[127 129 129 125 127 129 124 126 139 127 128 125] -> lakir
[158 192 131 157 150 140 132 190 114 131 140 148] -> til
[184  83 141  70  81 191 100 131  81 185 180  80] -> natob
succ: [70]
[81]
howmany natob: [191]
1
succ: [185]
[180]
howmany natob: [81]
2
succ: [114]
[131]
succ: [190]
[114]
succ: [128]
[125]

[ 97 123 117 129 127 128 123 119 125 131 129 124 154 103 139 150]  nar
[142 115 109 143 119 139 116 139 128 137 128 140 149 132 142 138]  zol
[126 205 133 145 125 139  99 147 136 135 129 157 119 100 114 122]  tugib
[126 123 112 128 132 129  81 111 108 123 137 115 108 172 101 114]  radap
[123 130 120 155 135 132 116 130 172 137 140 137 125  79 125 137]  Sud
q: [126 123 112 128 132 129  81 111 108 123 137 115 108 172 101 114]
radap
succ: [143]
[119]

[ 93 145 145  93]  Turi
[168 111 111 168]  Fub
[ 89  97 130 130]  Lamo
[ 73 144 170 117]  pape
[200 167 170 117]  panop
[156 168 127  89]  kebor
succ: [167]
[170]
howmany Fub: [111]
2
howmany Turi: [145]
2
howmany panop: [167]
1
howmany Lamo: [130]
2

